Below are the code and all the weights of a small trained network. Each question names an input and a target symbol and asks about switching units off, where a switched-off unit gives its printed mean instead of its output.

import numpy as np


def w(rows, s, z=0):
    codes = np.array(rows[::2]) - 128.0
    scale = np.full(codes.shape[1], s)
    scale[-1] = z or s
    return codes * scale


def f(y):
    return np.maximum(y, 0)


def softmax(a):
    e = np.exp(a - a.max(-1, keepdims=True))
    return e / e.sum(-1, keepdims=True)


def log_softmax(a):
    a = a - a.max(-1, keepdims=True)
    return a - np.log(np.exp(a).sum(-1, keepdims=True))


def net(x, mask):
    ids = ['δζηθλξπτφψ'.index(c) for c in x.split()]
    T = len(ids)
    res = E[ids] + P[:T]
    u = 0
    for l in range(3):
        q, k, v = (res @ M[l].T for M in (Q, K, V))
        z = softmax(np.where(np.tri(T) > 0, q @ k.T / 2**0.5, -1e9)) @ v
        res = res + np.where(mask[u], z, O[l][:, -1]) @ O[l][:, :-1]
        u += 1
        y = f(res @ A[l][:, :-1].T + A[l][:, -1])
        res = res + np.where(mask[u : u + 8], y, B[l][:, -1]) @ B[l][:, :-1]
        u += 8
    return log_softmax(res[-1] @ U[:, :-1].T + U[:, -1])


Q, K, V, O, A, B = {}, {}, {}, {}, {}, {}
E = w([
[178,110,85,84,101,83,66,109,134],'δ',
[206,206,138,140,71,75,131,113,87],'ζ',
[97,142,168,210,115,107,134,127,164],'η',
[131,116,82,147,93,91,90,31,111],'θ',
[152,167,174,110,71,140,172,134,144],'λ',
[102,193,106,254,160,160,110,140,110],'ξ',
[180,209,75,45,138,172,165,118,92],'π',
[116,102,34,86,124,163,121,162,121],'τ',
[157,152,174,74,206,140,133,67,73],'φ',
[116,75,159,149,133,172,163,52,195],'ψ',
],0.011)
P = w([
[193,213,180,85,124,109,2,136,156],'0',
[20,169,126,127,81,131,124,86,168],'1',
[99,123,158,137,174,114,177,171,217],'2',
[154,123,160,148,84,200,83,110,107],'3',
[34,170,101,115,82,109,137,102,147],'4',
[111,90,159,128,164,113,210,164,161],'5',
[162,88,148,151,88,208,104,101,70],'6',
[53,170,80,123,83,95,128,109,157],'7',
[131,59,154,125,164,119,232,150,106],'8',
[181,56,133,153,97,226,117,100,19],'9',
[76,168,80,133,80,82,126,95,176],'10',
[143,54,149,136,171,115,221,155,109],'11',
[174,94,140,158,102,216,83,105,64],'12',
],0.0095)
Q[0] = w([
[149,14,216,94,161,70,210,137,97],'0.h0',
[184,132,151,218,134,253,16,86,88],'0.h0',
],0.006)
K[0] = w([
[54,85,202,207,131,106,187,173,235],'0.h0',
[192,243,175,106,148,49,1,129,147],'0.h0',
],0.0093)
V[0] = w([
[70,67,91,218,135,66,225,89,170],'0.h0',
[226,97,34,15,149,43,54,4,39],'0.h0',
],0.0036)
O[0] = w([
[122,100,134,219,122,104,253,121,222,1],'0.h0',
[36,84,157,65,121,62,90,104,45,193],'0.h0',
],0.0061,0.00095)
A[0] = w([
[223,168,181,121,166,193,117,98,181,167],'0.n0',
[222,187,102,84,141,168,110,201,87,78],'0.n1',
[149,102,183,94,171,150,95,115,84,93],'0.n2',
[85,111,135,156,210,175,150,90,189,250],'0.n3',
[154,171,129,25,62,129,81,73,105,164],'0.n4',
[139,162,101,130,133,64,88,134,114,120],'0.n5',
[60,151,127,133,115,60,104,64,125,177],'0.n6',
[89,109,147,168,255,158,171,233,131,83],'0.n7',
],0.0075,0.0014)
B[0] = w([
[144,163,174,61,89,216,63,100,173,201],'0.n0',
[160,176,65,204,187,180,46,140,20,167],'0.n1',
[95,37,150,131,111,115,80,143,65,187],'0.n2',
[68,117,160,86,171,112,117,80,164,237],'0.n3',
[3,119,155,149,144,125,77,144,80,253],'0.n4',
[122,171,116,151,138,55,108,157,177,163],'0.n5',
[50,151,147,95,99,80,175,131,188,215],'0.n6',
[18,186,121,134,248,91,241,149,94,180],'0.n7',
],0.0063,0.0054)
Q[1] = w([
[60,254,62,80,113,21,173,129,188],'1.h0',
[166,137,55,125,163,59,167,162,157],'1.h0',
],0.0071)
K[1] = w([
[190,3,126,172,177,172,216,110,62],'1.h0',
[118,114,45,207,94,87,196,155,102],'1.h0',
],0.0065)
V[1] = w([
[76,100,181,1,138,210,133,37,130],'1.h0',
[114,112,59,88,244,102,106,189,55],'1.h0',
],0.0056)
O[1] = w([
[224,167,120,18,223,85,111,3,149,255],'1.h0',
[133,67,129,151,224,64,81,198,52,145],'1.h0',
],0.0059,0.0071)
A[1] = w([
[124,170,114,108,148,170,124,76,136,174],'1.n0',
[85,126,138,202,60,107,99,155,136,131],'1.n1',
[173,154,185,120,174,102,155,166,119,155],'1.n2',
[139,75,72,112,157,132,120,164,112,173],'1.n3',
[88,156,108,100,165,123,161,90,115,142],'1.n4',
[170,116,136,85,183,144,148,157,170,115],'1.n5',
[129,49,134,160,182,110,107,254,97,90],'1.n6',
[199,172,122,137,92,195,72,120,123,253],'1.n7',
],0.0086,0.0038)
B[1] = w([
[173,85,84,219,157,74,113,122,122,253],'1.n0',
[2,179,117,92,94,221,134,103,149,163],'1.n1',
[127,243,250,139,98,228,83,165,136,164],'1.n2',
[95,67,82,96,105,135,131,115,144,168],'1.n3',
[138,146,130,181,219,63,156,187,130,252],'1.n4',
[56,105,114,50,126,229,124,211,183,182],'1.n5',
[21,123,71,144,139,98,152,58,146,197],'1.n6',
[200,156,55,195,81,70,71,133,116,200],'1.n7',
],0.0061,0.008)
Q[2] = w([
[51,148,123,124,131,96,185,167,76],'2.h0',
[102,254,121,50,175,52,208,193,219],'2.h0',
],0.0061)
K[2] = w([
[105,104,64,197,198,143,165,132,44],'2.h0',
[197,43,161,121,138,200,253,132,63],'2.h0',
],0.0055)
V[2] = w([
[109,75,1,137,123,119,139,143,153],'2.h0',
[162,189,70,202,161,176,115,167,74],'2.h0',
],0.007)
O[2] = w([
[121,171,35,59,118,91,181,205,205,6],'2.h0',
[181,164,105,210,217,157,96,254,52,74],'2.h0',
],0.0083,0.00024)
A[2] = w([
[54,71,127,177,165,140,173,177,114,119],'2.n0',
[171,180,254,143,75,169,171,154,156,183],'2.n1',
[72,115,123,83,145,34,136,58,180,140],'2.n2',
[159,65,173,31,113,229,152,119,179,154],'2.n3',
[87,33,116,106,144,188,179,153,173,2],'2.n4',
[166,34,110,115,107,114,128,111,164,223],'2.n5',
[144,167,91,123,161,226,168,246,138,101],'2.n6',
[64,140,124,167,82,167,69,91,121,142],'2.n7',
],0.0069,0.005)
B[2] = w([
[82,228,84,144,135,74,168,130,144,170],'2.n0',
[108,51,135,177,67,176,99,129,175,151],'2.n1',
[210,125,117,131,126,146,195,149,64,249],'2.n2',
[129,85,183,39,142,119,79,198,131,158],'2.n3',
[212,125,190,176,127,128,254,204,48,148],'2.n4',
[127,186,66,133,128,80,79,135,230,166],'2.n5',
[126,175,132,38,109,180,102,39,105,165],'2.n6',
[104,82,159,146,77,206,211,115,97,174],'2.n7',
],0.0083,0.017)
U = w([
[105,133,75,21,77,96,62,226,192,253],'δ',
[186,102,128,206,2,174,136,164,132,186],'ζ',
[44,129,142,195,107,152,139,137,168,149],'η',
[220,129,48,188,162,45,126,62,177,158],'θ',
[105,67,177,50,46,211,117,55,132,143],'λ',
[96,171,136,139,203,59,81,158,140,52],'ξ',
[140,174,126,52,126,204,108,98,115,54],'π',
[118,136,99,70,50,164,204,124,102,2],'τ',
[84,76,174,90,214,147,71,75,135,98],'φ',
[215,92,191,158,208,89,134,212,69,153],'ψ',
],0.0071,0.0051)

Each question gives the input, a string of symbols that net reads in full, and the target symbol t.
The units are the heads (2 rows each of Q, K, V and O) and the neurons (one row each of A and B). Each row of codes is followed by its name. A weight is (code - 128) times the scale printed after its matrix; where a second scale follows, it is the last column's (O, A, B and U).
mask holds one flag per unit, layer by layer, with each layer's heads first. A switched-off unit (its flag False) gives its mean, the last column of its rows in O or B, instead of its output. The means were averaged over made-up inputs and are rounded, as every weight is.
A unit's drop is (log p(t) with every unit on - log p(t) with that unit switched off) / (log p(t) with every unit on - log p(t) with every unit switched off).
The circuit of an input: a set's keep is (log p(t) with only the set's units on - log p(t) with every unit switched off) / (log p(t) with every unit on - log p(t) with every unit switched off). Starting from the 12 units with the biggest drops (on a tie, the unit counted first), units are removed one at a time, each time the one whose removal leaves the highest keep (on an exact tie, the one counted first), for as long as the keep stays at least 0.8.
circuit, biggest first: the units of the circuit, biggest drop first
unit that matters most: the unit with the biggest drop
k most important neurons: the k neurons with the biggest drops, biggest first
top k neurons in layer l: the k neurons of layer l with the biggest drops, biggest first
input ξ ζ θ ξ δ η ζ, target π: 3 most important neurons => [2.n6 0.n1 1.n7]
input η θ ψ η θ ξ η φ ψ λ, target ζ: unit that matters most => 1.h0
input φ ξ π τ φ φ η δ φ ζ π δ θ, target φ: circuit, biggest first => [0.h0 1.h0 0.n4]
input ψ ψ ψ θ λ ψ θ π ξ, target ξ: circuit, biggest first => [0.n7 2.n0 2.h0 2.n2]
input θ ψ λ π δ ψ λ ψ δ ζ θ ψ θ, target λ: circuit, biggest first => [0.h0 2.h0 0.n4 2.n7]
input φ θ ψ φ, target φ: circuit, biggest first => [0.h0 1.h0 0.n4 2.h0]
input λ τ ψ ψ, target ψ: 3 most important neurons => [0.n1 1.n7 0.n0]
input φ ξ ψ π τ θ τ π ζ, target ζ: circuit, biggest first => [0.h0 2.n1 1.n2 0.n4]
input θ η ψ τ ψ ψ δ ψ θ ξ, target λ: circuit, biggest first => [0.h0 2.h0 2.n7 0.n6]
input δ τ ψ λ θ τ π φ, target ψ: circuit, biggest first => [2.n5 2.n6 1.n4]
input ψ δ π π λ, target ξ: top 3 neurons in layer 2 => [2.n2 2.n7 2.n4]
input δ ψ ψ θ, target τ: top 3 neurons in layer 0 => [0.n4 0.n2 0.n1]
input δ ψ ζ τ η τ, target τ: top 2 neurons in layer 2 => [2.n4 2.n6]
input ξ ψ λ θ φ η π ψ δ ψ ψ ψ, target ψ: unit that matters most => 2.n4
input η η ψ λ π η ζ η θ ψ ψ η ψ, target ζ: 2 most important neurons => [1.n7 1.n4]
input π η θ η θ ψ ψ ζ ψ ζ, target ξ: 3 most important neurons => [0.n1 1.n6 0.n4]
input δ ψ θ θ η η θ δ ξ φ, target τ: 2 most important neurons => [1.n6 0.n2]
input ζ θ ζ ζ ψ ξ τ θ θ φ θ θ δ, target η: top 2 neurons in layer 0 => [0.n1 0.n4]
input ζ η δ ψ, target η: 3 most important neurons => [0.n1 0.n5 2.n0]
input η ζ θ η η θ ψ ξ ζ ξ θ φ, target φ: unit that matters most => 2.n2
input ζ η ψ θ, target η: 2 most important neurons => [0.n1 0.n4]
input π θ τ η θ π ψ, target ξ: 4 most important neurons => [0.n1 1.n6 2.n0 2.n2]
input ψ φ δ ζ, target θ: 2 most important neurons => [1.n7 0.n0]
input ψ ψ η θ φ θ λ, target θ: top 2 neurons in layer 1 => [1.n7 1.n0]
input ψ δ τ η ψ η φ π ψ ψ θ η, target η: 2 most important neurons => [1.n2 0.n7]
input δ ψ φ δ, target τ: top 2 neurons in layer 0 => [0.n4 0.n1]
input θ ψ θ ψ λ ψ ψ η δ τ, target λ: unit that matters most => 0.h0
input θ δ λ ψ ψ η π ψ ψ ζ, target λ: top 2 neurons in layer 1 => [1.n0 1.n4]
input ξ θ δ ξ ζ π δ ψ η θ ψ ψ ξ, target π: 2 most important neurons => [2.n6 0.n1]
